B =
[[129 129 130 121 135 125 126 132 126 138 120 135 132 132 128 130]
 [129 127 134 129 137 135 132 125 126 135 126 135 135 136 128 130]
 [130 127 132 119 130 133 130 129 118 132 122 130 133 130 125 125]
 [130 129 127 125 139 133 128 127 131 131 136 131 125 130 131 132]
 [127 122 127 134 133 138 126 120 123 124 132 126 135 127 128 120]
 [138 116 133 134 124 125 121 141 138 127 130 121 122 113 136 121]
 [121 129 129 123 128 117 126 127 123 128 122 130 129 132 131 130]
 [127 127 133 134 128 133 128 125 123 125 126 129 133 130 133 128]
 [130 120 134 125 126 125 134 132 141 127 132 125 121 130 128 130]
 [133 129 133 125 117 125 148 131 146 138 124 127 130 130 102 127]
 [127 131 123 123 139 133 130 122 128 128 137 130 125 130 128 129]
 [124 134 129 127 128 119 126 131 126 132 122 131 129 130 131 132]
 [128 118 125 121 135 127 128 127 126 131 122 132 129 136 125 127]
 [125 123 125 138 135 135 128 120 128 129 128 132 136 134 128 127]
 [129 136 124 134 124 131 128 129 128 134 120 135 133 132 123 134]]
Indices start at 0.
The top-right entry -> 130
The bottom-right entry: 134
Read off the top entry of the column that holds the smallest entry.
Answer: 128
Read off the bottom-left entry.
Answer: 129
The entry directly below the smallest entry: 128
Read off the entry in row 2 and column 0.
Answer: 130
The entry in row 1 and column 2 is 134
Read off the entry just left of the largest entry.
Answer: 125
Read off the entry at row 0, column 0.
Answer: 129
Read off the entry at row 0, column 2.
Answer: 130
The entry in row 0 and column 1 is 129
Read off the entry in row 1 and column 1.
Answer: 127
Read off the bottom entry of the column that holds the largest entry.
Answer: 128
The entry just right of the largest entry is 131
Read off the entry directly above the smallest entry.
Answer: 128
Read off the entry in row 1 and column 0.
Answer: 129
Read off the entry directly below the largest entry.
Answer: 130
Read off the largest entry.
Answer: 148
Read off the entry at row 2, column 1.
Answer: 127
Read off the top entry of the column that holds the largest entry.
Answer: 126
Read off the bottom entry of the column that holds the smallest entry.
Answer: 123
Read off the entry just left of the smallest entry.
Answer: 130

Questions about the grid below. Rows and columns are numbered from 0.
1) Report the entry directly above 116.
2) Report the entry at row 1, column 0.
3) Report the entry in row 0 and column 1.
4) Report the entry at row 0, column 2.
5) Report the entry directly above the smallest entry.
6) Report the entry in row 2 and column 0.
7) Report the bottom-left entry.
[[114 157 143 115 145 134 119 111 130 154 128 119 142 107]
 [156 113 154 107 124 135 151 107 113 128 114 139 136 131]
 [132 116 145 108 153 144 110 130 122 152 124 117 149 132]
 [101 142 113 135 119 141 121 147 113 134 126 103 139 110]
 [144 133 120 125 113 106 153 126 155 156 112 119 150 108]
 [121 114 121 135 115 100 110 137 136 156 109 145 103 143]
 [109 108 123 151 119 107 119 124 139 120 120 103 124 123]
 [153 138 138 136 101 117 123 118 142 140 127 114 154 119]
 [155 151 144 100 101 129 125 121 125 138 144 112 110 130]
 [ 99 156 115 135 113 149 124 134 140 103 106 156 157 142]
 [107 113 148 130 101 119 145 124 151 110 155 128 124 135]]
1) 113
2) 156
3) 157
4) 143
5) 155
6) 132
7) 107

[[141 123 123 127 118 116 123 138 109 120]
 [140 127 130 127 129 125 119 146 112 130]
 [139 117 129 131 131 114 128 143 121 134]
 [141 119 132 127 136 121 126 143 115 131]
 [133 120 136 139 128 126 125 139 123 124]
 [140 121 135 121 124 117 120 144 113 125]
 [137 123 127 132 130 121 122 146 113 133]
 [135 125 127 135 135 123 124 141 115 123]
 [132 127 122 129 132 126 125 139 120 128]
 [140 125 124 127 128 122 120 143 115 138]
 [140 122 126 127 132 125 120 150 122 126]
 [136 126 126 131 137 129 115 145 114 125]
 [150 117 133 136 129 124 120 137 109 131]
 [139 116 132 131 127 121 124 141 107 131]
 [146 121 128 124 129 122 126 141 109 129]]
The largest entry in the last row -> 146
The first entry, reading row by row -> 141
What is the entry in the top-right corner? 120
The minimum is 107
What is the largest entry in the last column? 138
What is the smallest entry in the last row? 109
The last entry, reading row by row is 129
What is the third entry in reading order? 123
The second entry, reading row by row is 123
The third entry on the main diagonal: 129
What is the entry just right of the smallest entry? 131
What is the second entry on the main diagonal? 127
What is the second entry on the diagonal from the top-right corner? 112
What is the entry directly above 112? 109
What is the fourth entry, reading row by row? 127
What is the 5th-last entry, reading row by row? 122
What is the third entry on the diagonal from the top-right corner? 143
The third entry from the end, reading row by row: 141

W =
[[129 129 130 119]
 [113 115 154 135]
 [141 116 104 121]
 [125 117 129 129]]
Indices start at 0.
Give the entry at row 0, column 2.
130
Give the entry in row 2 and column 0.
141
Give the bottom-right entry.
129
Give the entry in the bottom-left corner.
125
The entry in the top-left corner -> 129
The largest entry: 154
Give the entry directly below the smallest entry.
129

Read these off the table that follows.
1) What is the 2nd entry, reading row by row?
2) What is the 3rd largest entry?
3) What is the smallest entry in the first row?
4) What is the entry in the bottom-left corner?
5) What is the bottom entry of the column that holds the largest entry?
6) What is the second entry on the diagonal from the top-right corner?
7) What is the entry in the bottom-right corner?
8) What is the third entry on the diagonal from the top-right corner?
array([[125, 114, 148, 136, 136, 151, 110],
       [122, 127, 129, 129, 119, 130, 115],
       [139, 132, 136, 140, 133, 121, 121],
       [120, 129, 126, 123, 138, 132, 137],
       [121, 123, 136, 124, 140, 146, 128],
       [117, 117, 141, 129, 131, 140, 116],
       [144, 115, 153, 151, 143, 140, 108],
       [140, 123, 144, 142, 154, 135, 129],
       [123, 120, 133, 122, 124, 134, 115],
       [120, 124, 129, 125, 126, 135, 119],
       [131, 125, 131, 138, 121, 127, 119],
       [144, 118, 150, 149, 143, 143, 109],
       [135, 108, 145, 152, 132, 140, 104]])
1) 114
2) 152
3) 110
4) 135
5) 132
6) 130
7) 104
8) 133

Questions about the table below.
1) Give the entry in the bottom-left corner.
2) Give the bottom-right entry.
3) Give the 5th entry, reading row by row.
4) Give the entry directly above 120.
5) Give the last entry of the smallest entry's row.
6) Give the entry directly below 126.
7) Give the second entry on the diagonal from the top-right corner.
8) Give the entry directly below the smallest entry.
[[116 149 153 147 143 153 103]
 [132 119 118 110 122 118 137]
 [126 111 108 107 118 111 156]
 [129 121 120 106 124 121 134]
 [127 128 128 127 128 128 130]
 [130 140 142 132 136 140 106]]
1) 130
2) 106
3) 143
4) 108
5) 103
6) 129
7) 118
8) 137

Read these off the array that follows.
1) Read off the 2nd entry in reading order.
2) Read off the 3rd smallest entry.
3) Read off the entry just left of the smallest entry.
4) Read off the second smallest entry.
5) Read off the entry just left of 119.
6) Read off the entry just left of 133.
((131, 121, 143, 149, 128, 137, 128, 130), (129, 111, 119, 120, 137, 134, 105, 138), (126, 127, 120, 138, 133, 145, 130, 140), (134, 113, 145, 123, 126, 113, 109, 118), (129, 112, 120, 117, 123, 130, 104, 135), (134, 118, 151, 135, 108, 117, 118, 117))
1) 121
2) 108
3) 130
4) 105
5) 111
6) 138
